Below are the code and all the weights of a small trained network. Each question names an input and a target symbol and asks about switching units off, where a switched-off unit gives its printed mean instead of its output.

import numpy as np


def w(rows, s, z=0):
    codes = np.array(rows[::2]) - 128.0
    scale = np.full(codes.shape[1], s)
    scale[-1] = z or s
    return codes * scale


def norm(h):
    return h / np.sqrt((h * h).mean(-1, keepdims=True) + 1e-5)


def f(y):
    return y / 2 * (1 + np.tanh(0.7978845608 * (y + 0.044715 * y**3)))


def softmax(a):
    e = np.exp(a - a.max(-1, keepdims=True))
    return e / e.sum(-1, keepdims=True)


def log_softmax(a):
    a = a - a.max(-1, keepdims=True)
    return a - np.log(np.exp(a).sum(-1, keepdims=True))


def net(x, mask):
    ids = ['γμπστφω'.index(c) for c in x.split()]
    T = len(ids)
    res = E[ids] + P[:T]
    r = norm(res)
    for j in range(2):
        rows = slice(3 * j, 3 * j + 3)
        q, k, v = (r @ M[0][rows].T for M in (Q, K, V))
        z = softmax(np.where(np.tri(T) > 0, q @ k.T / 3**0.5, -1e9)) @ v
        o = O[0][rows]
        res = res + np.where(mask[j], z, o[:, -1]) @ o[:, :-1]
    y = f(norm(res) @ A[0][:, :-1].T + A[0][:, -1])
    res = res + np.where(mask[2:10], y, B[0][:, -1]) @ B[0][:, :-1]
    return log_softmax(norm(res)[-1] @ U[:, :-1].T + U[:, -1])


Q, K, V, O, A, B = {}, {}, {}, {}, {}, {}
E = w([
[74,3,104,83,167],'γ',
[167,71,125,61,88],'μ',
[82,152,125,92,52],'π',
[69,165,136,77,158],'σ',
[121,106,102,93,101],'τ',
[112,110,116,71,98],'φ',
[109,100,84,95,102],'ω',
],0.013)
P = w([
[144,158,150,176,155],'0',
[46,24,129,218,6],'1',
[161,121,18,125,126],'2',
[49,48,126,190,29],'3',
[160,120,44,118,132],'4',
[53,51,129,168,37],'5',
[154,117,46,110,138],'6',
[48,52,131,140,41],'7',
[155,111,60,105,139],'8',
[50,53,139,122,55],'9',
[164,116,59,111,139],'10',
],0.013)
Q[0] = w([
[127,142,62,86,93],'head 0',
[32,25,200,90,76],'head 0',
[220,151,102,176,83],'head 0',
[154,73,162,109,82],'head 1',
[138,129,145,97,98],'head 1',
[14,124,248,172,84],'head 1',
],0.012)
K[0] = w([
[62,147,127,47,78],'head 0',
[158,94,227,81,148],'head 0',
[110,114,113,131,8],'head 0',
[123,121,162,177,93],'head 1',
[79,171,161,126,143],'head 1',
[154,192,157,191,149],'head 1',
],0.017)
V[0] = w([
[79,111,33,167,216],'head 0',
[220,131,184,229,149],'head 0',
[90,145,160,117,135],'head 0',
[247,158,108,103,150],'head 1',
[135,116,13,110,151],'head 1',
[109,40,132,85,162],'head 1',
],0.013)
O[0] = w([
[167,2,207,33,113,3],'head 0',
[81,53,23,82,4,24],'head 0',
[220,152,235,141,121,95],'head 0',
[241,161,170,111,117,22],'head 1',
[107,172,153,239,39,147],'head 1',
[124,63,22,168,50,181],'head 1',
],0.0077,0.0069)
A[0] = w([
[43,90,234,186,63,1],'neuron 0',
[199,143,50,147,132,91],'neuron 1',
[123,136,164,99,125,103],'neuron 2',
[169,41,186,100,140,32],'neuron 3',
[208,178,185,67,153,96],'neuron 4',
[183,152,34,92,124,105],'neuron 5',
[123,148,86,100,51,87],'neuron 6',
[122,148,248,122,110,141],'neuron 7',
],0.014,0.0049)
B[0] = w([
[157,153,200,114,155,184],'neuron 0',
[130,90,137,52,207,253],'neuron 1',
[136,126,95,139,142,124],'neuron 2',
[104,253,73,120,63,152],'neuron 3',
[160,86,171,226,86,149],'neuron 4',
[110,123,174,119,203,231],'neuron 5',
[102,89,175,153,136,213],'neuron 6',
[169,85,30,96,135,191],'neuron 7',
],0.013,0.0054)
U = w([
[65,77,33,140,78,147],'γ',
[206,102,117,150,94,251],'μ',
[91,241,84,167,152,21],'π',
[95,151,247,153,116,103],'σ',
[91,90,122,46,207,162],'τ',
[82,70,207,75,76,102],'φ',
[146,179,77,30,79,195],'ω',
],0.012,0.0027)

Each question gives the input, a string of symbols that net reads in full, and the target symbol t.
The units are the heads (3 rows each of Q, K, V and O) and the neurons (one row each of A and B). Each row of codes is followed by its name. A weight is (code - 128) times the scale printed after its matrix; where a second scale follows, it is the last column's (O, A, B and U).
mask holds one flag per unit, heads first, then neurons. A switched-off unit (its flag False) gives its mean, the last column of its rows in O or B, instead of its output. The means were averaged over made-up inputs and are rounded, as every weight is.
A unit's drop is (log p(t) with every unit on - log p(t) with that unit switched off) / (log p(t) with every unit on - log p(t) with every unit switched off).
The circuit of an input: a set's keep is (log p(t) with only the set's units on - log p(t) with every unit switched off) / (log p(t) with every unit on - log p(t) with every unit switched off). Starting from all 10 units, units are removed one at a time, each time the one whose removal leaves the highest keep (on an exact tie, the one counted first), for as long as the keep stays at least 0.8.
units of the circuit, in order: the units of the circuit, biggest drop first
unit that matters most: the unit with the biggest drop
top k neurons: the k neurons with the biggest drops, biggest first
which heads matter: for each layer, one digit per head in row order, 1 if its drop is at least 0.15 and else 0, layers parted by /
drop when u is switched off: that unit's drop, to one decimal
input μ μ ω, target τ: which heads matter => 10
input π μ μ τ μ π, target τ: which heads matter => 01
input μ μ π π μ ω π σ φ, target μ: which heads matter => 10
input μ μ ω π μ τ μ μ φ γ, target γ: units of the circuit, in order => [head 0]
input ω γ μ μ π τ φ μ, target σ: which heads matter => 00
input σ μ μ μ μ τ μ π φ μ, target ω: which heads matter => 10
input γ μ π μ μ τ μ μ π τ, target φ: which heads matter => 11
input σ φ τ μ, target ω: units of the circuit, in order => [head 0; head 1; neuron 3]
input τ μ π φ, target μ: units of the circuit, in order => [head 1; neuron 7; neuron 4]
input γ μ γ μ, target φ: top 2 neurons => [neuron 0; neuron 7]
input τ φ γ μ π μ π π φ, target π: units of the circuit, in order => [head 0; head 1; neuron 5]
input τ τ ω τ γ γ φ, target γ: which heads matter => 01
input μ π γ μ μ ω μ τ μ ω γ, target γ: which heads matter => 01
input τ φ φ τ π π π σ ω π, target μ: unit that matters most => neuron 7
input σ μ π ω, target ω: which heads matter => 11
input φ φ ω μ μ τ σ π φ τ, target π: which heads matter => 10
input π μ φ τ π μ μ π ω, target π: top 2 neurons => [neuron 7; neuron 6]
input σ μ γ ω τ ω μ ω μ σ, target ω: top 2 neurons => [neuron 3; neuron 7]
input σ μ μ τ μ τ ω π, target ω: units of the circuit, in order => [head 0; head 1; neuron 3; neuron 7]
input γ τ τ φ π τ, target φ: units of the circuit, in order => [head 0]
input τ ω τ π, target μ: units of the circuit, in order => [head 1; neuron 7; neuron 4]
input ω τ μ μ μ μ ω μ μ τ σ, target μ: top 2 neurons => [neuron 4; neuron 7]
input ω π μ τ μ φ, target σ: top 2 neurons => [neuron 0; neuron 1]
input σ π ω σ μ π γ τ, target ω: units of the circuit, in order => [head 0; neuron 3; head 1]
input σ μ ω π, target ω: top 2 neurons => [neuron 7; neuron 3]
input μ ω μ τ ω ω τ τ μ μ, target γ: drop when head 0 is switched off => 0.8
input π φ φ π μ π μ φ, target τ: drop when neuron 7 is switched off => 0.1
input τ π μ μ μ μ μ τ μ σ, target μ: unit that matters most => head 1
